Here is a tiny trained network, its code and every weight. The questions are about switching its units off for an input and a class, where a switched-off unit gives its printed mean instead of its output.

import numpy as np


def w(rows, s, z=0):
    codes = np.array(rows[::2]) - 128.0
    scale = np.full(codes.shape[1], s)
    scale[-1] = z or s
    return codes * scale


def f(y):
    return np.maximum(y, 0)


def log_softmax(a):
    a = a - a.max(-1, keepdims=True)
    return a - np.log(np.exp(a).sum(-1, keepdims=True))


def net(x, mask):
    res = np.array(x, float).reshape(1, 7) / 4 @ E
    y = f(res @ A[0][:, :-1].T + A[0][:, -1])
    res = res + np.where(mask, y, B[0][:, -1]) @ B[0][:, :-1]
    return log_softmax(res[-1] @ U[:, :-1].T + U[:, -1])


A, B = {}, {}
E = w([
[10,163,104,69,66],'x0',
[195,196,29,139,66],'x1',
[127,127,129,129,126],'x2',
[149,1,111,122,42],'x3',
[128,126,126,125,130],'x4',
[183,165,230,50,80],'x5',
[128,128,126,129,129],'x6',
],0.0078)
A[0] = w([
[134,198,80,115,90,148],'neuron 0',
[207,174,66,150,72,77],'neuron 1',
[120,168,130,128,164,15],'neuron 2',
[191,106,137,130,158,57],'neuron 3',
[150,185,140,127,193,100],'neuron 4',
[101,99,172,126,167,26],'neuron 5',
[133,205,128,145,142,88],'neuron 6',
[171,169,188,135,116,128],'neuron 7',
[78,152,150,62,67,108],'neuron 8',
[133,78,130,138,88,27],'neuron 9',
[13,122,68,79,80,78],'neuron 10',
[134,88,121,122,104,2],'neuron 11',
[204,149,187,110,108,145],'neuron 12',
[102,95,176,136,161,32],'neuron 13',
[119,44,127,93,87,49],'neuron 14',
[90,210,144,126,211,109],'neuron 15',
[142,166,143,153,175,110],'neuron 16',
[77,174,122,105,89,71],'neuron 17',
[144,214,128,125,182,65],'neuron 18',
[56,87,75,172,199,76],'neuron 19',
[187,62,140,139,83,140],'neuron 20',
[155,148,169,80,112,21],'neuron 21',
[153,147,159,69,77,121],'neuron 22',
[179,176,45,163,67,25],'neuron 23',
[196,144,123,125,223,100],'neuron 24',
[134,96,118,119,110,38],'neuron 25',
[138,118,201,38,125,92],'neuron 26',
[82,99,56,241,187,57],'neuron 27',
[160,80,92,112,60,96],'neuron 28',
[100,90,150,129,163,61],'neuron 29',
[51,68,211,155,189,93],'neuron 30',
[127,128,129,128,129,110],'neuron 31',
[255,59,140,180,163,66],'neuron 32',
[101,96,164,119,163,25],'neuron 33',
[172,174,89,122,120,79],'neuron 34',
[163,57,109,119,110,73],'neuron 35',
],0.0097,0.0064)
B[0] = w([
[116,73,150,107,199,226],'neuron 0',
[141,76,159,55,214,218],'neuron 1',
[53,92,174,132,28,137],'neuron 2',
[153,210,165,184,113,165],'neuron 3',
[54,89,135,106,54,197],'neuron 4',
[156,121,167,80,168,156],'neuron 5',
[75,85,139,123,81,184],'neuron 6',
[152,135,69,145,102,211],'neuron 7',
[166,179,168,215,161,230],'neuron 8',
[66,114,156,99,60,151],'neuron 9',
[177,225,216,198,144,248],'neuron 10',
[21,70,155,107,2,134],'neuron 11',
[162,109,56,132,117,248],'neuron 12',
[153,118,165,65,177,158],'neuron 13',
[79,102,147,115,84,190],'neuron 14',
[57,84,124,118,67,241],'neuron 15',
[74,105,131,123,98,179],'neuron 16',
[148,193,167,188,139,185],'neuron 17',
[57,93,146,119,68,197],'neuron 18',
[202,157,82,103,64,220],'neuron 19',
[50,84,135,144,104,234],'neuron 20',
[181,170,81,67,60,160],'neuron 21',
[150,136,52,125,121,219],'neuron 22',
[158,113,192,30,195,198],'neuron 23',
[137,163,197,208,107,206],'neuron 24',
[80,123,145,105,80,135],'neuron 25',
[199,126,35,120,101,229],'neuron 26',
[197,175,67,80,51,227],'neuron 27',
[67,95,168,117,99,204],'neuron 28',
[166,143,155,65,136,158],'neuron 29',
[151,113,122,61,206,254],'neuron 30',
[125,134,124,128,133,128],'neuron 31',
[128,230,203,183,118,251],'neuron 32',
[137,140,169,64,172,151],'neuron 33',
[126,107,166,87,172,175],'neuron 34',
[72,133,150,105,64,181],'neuron 35',
],0.008,0.006)
U = w([
[26,78,148,120,70,94],'0',
[158,191,203,208,151,87],'1',
[148,75,152,33,246,90],'2',
[194,142,8,102,81,77],'3',
[114,91,100,170,162,252],'4',
],0.012,0.019)

Each question gives the input, the list of numbers given to net, and the class t.
The units are the neurons (one row each of A and B). Each row of codes is followed by its name. A weight is (code - 128) times the scale printed after its matrix; where a second scale follows, it is the last column's (A, B and U).
mask holds one flag per neuron, in row order. A switched-off neuron (its flag False) gives its mean, the last column of its row in B, instead of its output. The means were averaged over made-up inputs and are rounded, as every weight is.
A unit's drop is (log p(t) with every unit on - log p(t) with that unit switched off) / (log p(t) with every unit on - log p(t) with every unit switched off).
The circuit of an input: a set's keep is (log p(t) with only the set's units on - log p(t) with every unit switched off) / (log p(t) with every unit on - log p(t) with every unit switched off). Starting from the 12 units with the biggest drops (on a tie, the unit counted first), units are removed one at a time, each time the one whose removal leaves the highest keep (on an exact tie, the one counted first), for as long as the keep stays at least 0.8.
units of the circuit, in order: the units of the circuit, biggest drop first
most important unit: the unit with the biggest drop
top k neurons: the k neurons with the biggest drops, biggest first
drop when u is switched off: that unit's drop, to one decimal
input [6,6,-2,-7,-3,-5,2], class 0: units of the circuit, in order -> [neuron 15; neuron 18]
input [8,5,-2,2,2,5,-5], class 1: top 2 neurons -> [neuron 10; neuron 8]
input [7,6,4,1,-3,7,4], class 1: top 2 neurons -> [neuron 8; neuron 10]
input [-7,3,-8,-6,1,-8,-2], class 3: top 3 neurons -> [neuron 27; neuron 19; neuron 10]
input [-7,8,5,0,-8,4,8], class 2: units of the circuit, in order -> [neuron 1]
input [-6,-2,-8,6,-3,3,1], class 0: top 2 neurons -> [neuron 20; neuron 10]
input [3,-1,-7,1,0,-2,0], class 1: units of the circuit, in order -> [neuron 10; neuron 15]
input [-3,2,6,-7,1,-8,7], class 3: top 4 neurons -> [neuron 27; neuron 19; neuron 20; neuron 28]
input [-6,-7,0,-2,3,8,8], class 3: top 2 neurons -> [neuron 26; neuron 12]
input [0,2,4,3,-4,5,3], class 3: top 3 neurons -> [neuron 22; neuron 12; neuron 26]
input [0,7,7,-5,2,-6,-1], class 2: top 3 neurons -> [neuron 23; neuron 1; neuron 0]
input [8,-2,3,-6,-6,1,4], class 1: top 3 neurons -> [neuron 10; neuron 8; neuron 17]
input [-1,3,-1,2,4,-5,0], class 3: top 2 neurons -> [neuron 27; neuron 19]
input [7,0,0,-4,2,8,-3], class 3: top 2 neurons -> [neuron 26; neuron 22]
input [4,-8,3,-2,-6,-7,4], class 2: most important unit -> neuron 30
input [-5,6,6,1,6,-4,4], class 2: units of the circuit, in order -> [neuron 1; neuron 23]
input [-5,7,-6,5,-8,-6,-6], class 2: units of the circuit, in order -> [neuron 23; neuron 1]
input [3,-3,2,-3,-8,-8,8], class 3: drop when neuron 27 is switched off -> 0.2
input [6,-1,6,-1,-5,-2,-4], class 1: drop when neuron 10 is switched off -> 0.3
input [-8,4,-1,1,4,-2,-8], class 1: most important unit -> neuron 32
input [-1,0,6,-4,-5,-1,-2], class 0: drop when neuron 10 is switched off -> 0.1
